lin: [108 122 157 124  90  73 134 117  81 100 106 128  47 138 127]
Vak: [139 109 132 117 118 121 137  94 143 125 108  89  63 130  49]
Gage: [106 157 117 124  82 138 100  73 122 128 108  90 127 134  47]
order: [ 47  73  81  90 100 106 108 117 122 124 127 128 134 138 157] : lin
order: [124  82 138 100  73 122 128 108  90 127 134  47 106 157 117] : Gage
order: [117 106 127 100  47 138 128 157  90 122  73 134 124 108  82] : Gage

ras: [140 145 123 126 128 114 121 144 131 132 133 118 140]
nuvu: [114 106 134 131 128 144 136 109 127 124 121 140 116]
sifo: [181 205 107 116 128  69  98 195 125 146 151  83 177]
fabav: [205 151 125 181  83  69 145 107 128 116  98 195 177]
Vak: [118 114 132 129 128 139 132 116 134 125 123 137 120]
Kupa: [ 83 177 116 127  69  98 151 107 205 125 146 195 180]
leg: [135 114 139 132 111 117 109 127 133 121 145 124 143]
order: [145 123 126 128 114 121 144 131 132 133 118 140 140] : ras
order: [177 195  98 116 128 107 145  69  83 181 125 151 205] : fabav
order: [ 69  83  98 107 116 125 128 146 151 177 181 195 205] : sifo
order: [146 151  83 177 181 205 107 116 128  69  98 195 125] : sifo
order: [181 125  69 145 177 205 107 151  83 128  98 116 195] : fabav
order: [145 124 143 135 114 139 132 111 117 109 127 133 121] : leg
order: [146 125 177 181  69 107  98 205 151 128 116  83 195] : sifo

fabav: [161 158 150 125 165 124  95 127 112  83 123 134 148 143 103 110 144 158
  97 114 141 146 141 121 133 123 122 123  81 100 156 150 166 166 146 118
 135 143 155  82 137 120 155 110 115 152 131 101 120  67 128]
nuvu: [166 107 114 112 127 103 113 132 115 132 160 124 113 148  90 116 122 121
  88  55 175 103 144 120 124 111 129 168  80 171 182 122 163 136 118 155
 109 159  95 134 100  88  73 110 112 100  90 137  91  65 164]
lin: [107 129 124 132 110 194  93 125 154 150 145 108 126  83 162 113 146 145
 127 126 133 132 123 167 120 172  56 126 142 121 101  90 114 150 107 149
 147  67 163 156 133 125  99 122  63 140 120 131 147 119 127]
Rola: [103  82 166 143 156 146 135 134 166  81 128 110 150 137 121 100 158 149
  95 133 161  97 123 110 165 101 127 112 144 131  83 141 124 152 158 123
 114 155 150  67 146 118 155 120 120 115 123 141 125 122 143]
Gage: [161 158 150 125 165 124  95 127 112  83 123 134 148 143 103 110 144 158
  97 114 141 146 141 121 133 105 122 123  81 100 156 150 166 166 146 118
 135 143 155  82 137 120 155 110 115 152 131 101 120  67 128]
order: [115 123 141 125 122 143 103  82 166 143 156 146 135 134 166  81 128 110
 150 137 121 100 158 149  95 133 161  97 123 110 165 101 127 112 144 131
  83 141 124 152 158 123 114 155 150  67 146 118 155 120 120] : Rola
order: [ 67  81  82  83  95  97 100 101 103 110 110 112 114 115 118 120 120 121
 122 123 123 123 124 125 127 128 131 133 134 135 137 141 141 143 143 144
 146 146 148 150 150 152 155 155 156 158 158 161 165 166 166] : fabav
order: [ 67  81  82  83  95  97 100 101 103 105 110 110 112 114 115 118 120 120
 121 122 123 123 124 125 127 128 131 133 134 135 137 141 141 143 143 144
 146 146 148 150 150 152 155 155 156 158 158 161 165 166 166] : Gage

ras: [107 106 145 143 103 118 140 157 125 121 116 112 116 128 136 113 112 122
 115 112]
sifo: [ 85 122 142 161 113  88 128 159 113 151 152 122 133 115  73 139 140  74
  98 117]
Vak: [114 110 113 128 121 108 153 129 159 131 136 108 111  95 114 112 129 173
 128 167]
Kupa: [172  97 105 187 129 121 140 145 109 137 119 111 113 155 128 120  94 122
 170 157]
nuvu: [ 76 123 142 148 124 106 128 159  93 136 150 150 124 119 127 112 128 111
 115  85]
Dud: [ 94 157 119 120 129 111 128 170  97 121 172 155 187 122 145 136 113 105
 109 140]
leg: [124 110 137 122 151 136 110 137 168 151 139 112 128 132  95 105 115 121
 158 141]
Gage: [ 79  87 170 153 129 105 117 172 145 145 137 119 138  96 103 113 121 127
  96 132]
zol: [122 168 151 124 110 112 139 141 110 121 137 133 158 137 151 105 115  95
 128 136]
Rola: [114 113 125 163 128 150 115 201  83 115 123 106 102 141 119 110 142 122
 142 111]
lin: [ 85 171 125 120 138 124 145 109 116 135 159 119 173 119 132 148  98 123
 165 127]
order: [168 110 112 124 122 128 105 151 121  95 158 133 139 151 137 136 110 115
 141 137] : zol
order: [128 136 122 168 151 124 110 112 139 141 110 121 137 133 158 137 151 105
 115  95] : zol
order: [ 85  98 109 116 119 119 120 123 124 125 127 132 135 138 145 148 159 165
 171 173] : lin
order: [165 127  85 171 125 120 138 124 145 109 116 135 159 119 173 119 132 148
  98 123] : lin
order: [ 95 105 110 110 112 115 121 122 124 128 133 136 137 137 139 141 151 151
 158 168] : zol
order: [ 94  97 105 109 111 113 119 120 121 122 128 129 136 140 145 155 157 170
 172 187] : Dud

ras: [149 129 166 103 118 109 160 125 134  94 147 167  85  84  94 110  58 165
 174 155 114 149 127  87  74 131 111 128  80 119 171 161 120  96 124 105
  70  87  88  84 122 103]
sifo: [ 87 118  94 127 111  58  96  80 161 128 172 167 109  85 165  94 131 129
 120 114 155  87  74 103 147 124 160 103 149  70  84 122 125 119  88 166
  84 134 149 105 110 174]
leg: [ 96  80 114  84  88 105  94 128 129 120 149 134  94  84 166 103 122 109
 103 147 131  74 160 119 165 172  87 124 167 149  85  70 125 127 161 155
 174  87 110  59 111 118]
order: [111 118  96  80 114  84  88 105  94 128 129 120 149 134  94  84 166 103
 122 109 103 147 131  74 160 119 165 172  87 124 167 149  85  70 125 127
 161 155 174  87 110  59] : leg
order: [161 120  96 124 105  70  87  88  84 122 103 149 129 166 103 118 109 160
 125 134  94 147 167  85  84  94 110  58 165 174 155 114 149 127  87  74
 131 111 128  80 119 171] : ras
order: [174 110 105 149 134  84 166  88 119 125 122  84  70 149 103 160 124 147
 103  74  87 155 114 120 129 131  94 165  85 109 167 172 128 161  80  96
  58 111 127  94 118  87] : sifo
order: [ 94 110  58 165 174 155 114 149 127  87  74 131 111 128  80 119 171 161
 120  96 124 105  70  87  88  84 122 103 149 129 166 103 118 109 160 125
 134  94 147 167  85  84] : ras
order: [ 96 128 119  74  88 174 149 110 165 122 109 129  85 125  58 127 166 160
 118 124 103  94 149 134  70  84  84 103 172 111  80  87 105 161 167 155
 120  87 131 147 114  94] : sifo
order: [ 59  70  74  80  84  84  85  87  87  88  94  94  96 103 103 105 109 110
 111 114 118 119 120 122 124 125 127 128 129 131 134 147 149 149 155 160
 161 165 166 167 172 174] : leg

Dud: [192 145 112 139  96 117 127 138 106 166 137 185 118 173 184 134 145 112
 118 151 134 133 116 189 115 145 125 106 141 106 138]
sifo: [133 138 112 151 139 127 192 141 145 106 106 115 134 185 117 118 145 184
 138 112 166 173 145 138 118 116 189  96 125 134 106]
Kupa: [129  90 151 133  86 129 131  84  91 139 116 137 127 128 124 132  98 112
 127 117 127 127  84 120 112 144 128 155 117 112 133]
Rola: [145 138 189 125 151 127 145  97 138 173 133 106 116 106 141 166 139 112
 134 115 118 134 106 192 117 138 118 184 185 145 112]
ras: [136 110 110 111 133  75  81 119 140 151 142 144 120 119  84 140  84 114
 136 125 117 133 130 112  84 127 161 135 117 150 130]
Vak: [151 139 142 117 131 148 111 139 132 101  85 136 159 111 109  93 131 104
 164 100 113 115 139 164 108 143 111 135 105 121  80]
nuvu: [136 101 155 107 108 130 106 105 111 140 114 152 134 112 111 130 116 101
 127 137 105 107  99 133 124 151 110 143 118 127 130]
order: [112 145 185 184 118 138 117 192 106 134 118 115 134 112 139 166 141 106
 116 106 133 173 138  97 145 127 151 125 189 138 145] : Rola
order: [106 134 125  96 189 116 118 138 145 173 166 112 138 184 145 118 117 185
 134 115 106 106 145 141 192 127 139 151 112 138 133] : sifo
order: [ 80 121 105 135 111 143 108 164 139 115 113 100 164 104 131  93 109 111
 159 136  85 101 132 139 111 148 131 117 142 139 151] : Vak
order: [ 84  84  86  90  91  98 112 112 112 116 117 117 120 124 127 127 127 127
 128 128 129 129 131 132 133 133 137 139 144 151 155] : Kupa
order: [ 96 125 134 106 133 138 112 151 139 127 192 141 145 106 106 115 134 185
 117 118 145 184 138 112 166 173 145 138 118 116 189] : sifo

sifo: [ 94 110 113 111 118 149 111 120 162 110 109 158 169 127 112 160 156 174
 108 168 101]
fabav: [136 149 141 147 120 120 151 135 143 148 153 135 123 138 139 139 114 126
 156 160 140]
Vak: [ 85 115  89 116 122 113 119  92  82 115 119 133 140 107  82  89 131 124
 123  79  89]
Rola: [133  66 138  68 167 154  64 145 166  66  62 151 124 155 143 161 139 162
  67 143 130]
lin: [115  89 131 115  89  85  82  89  79  92 133 123 119  82 113 117 140 124
 107 122 119]
zol: [138 151  68 162 167  66 166  67 143 139 154 155  62 161  64 133 124 145
 130  66 142]
ras: [154 124 148 124 144 131 121 150 123 123 119 123 121 142 152 123 131 127
 115 116 149]
leg: [144 124 123 124 154 121 123 131 123 123 142 116 127 148 119 149 152 150
 121 132 115]
order: [113  89 133  89  92 140 107 124  85  89 115 131 123 116 119 119 115  82
 122  79  82] : Vak
order: [123 121 142 152 123 131 127 115 116 149 154 124 148 124 144 131 121 150
 123 123 119] : ras
order: [143 130 133  66 138  68 167 154  64 145 166  66  62 151 124 155 143 161
 139 162  67] : Rola

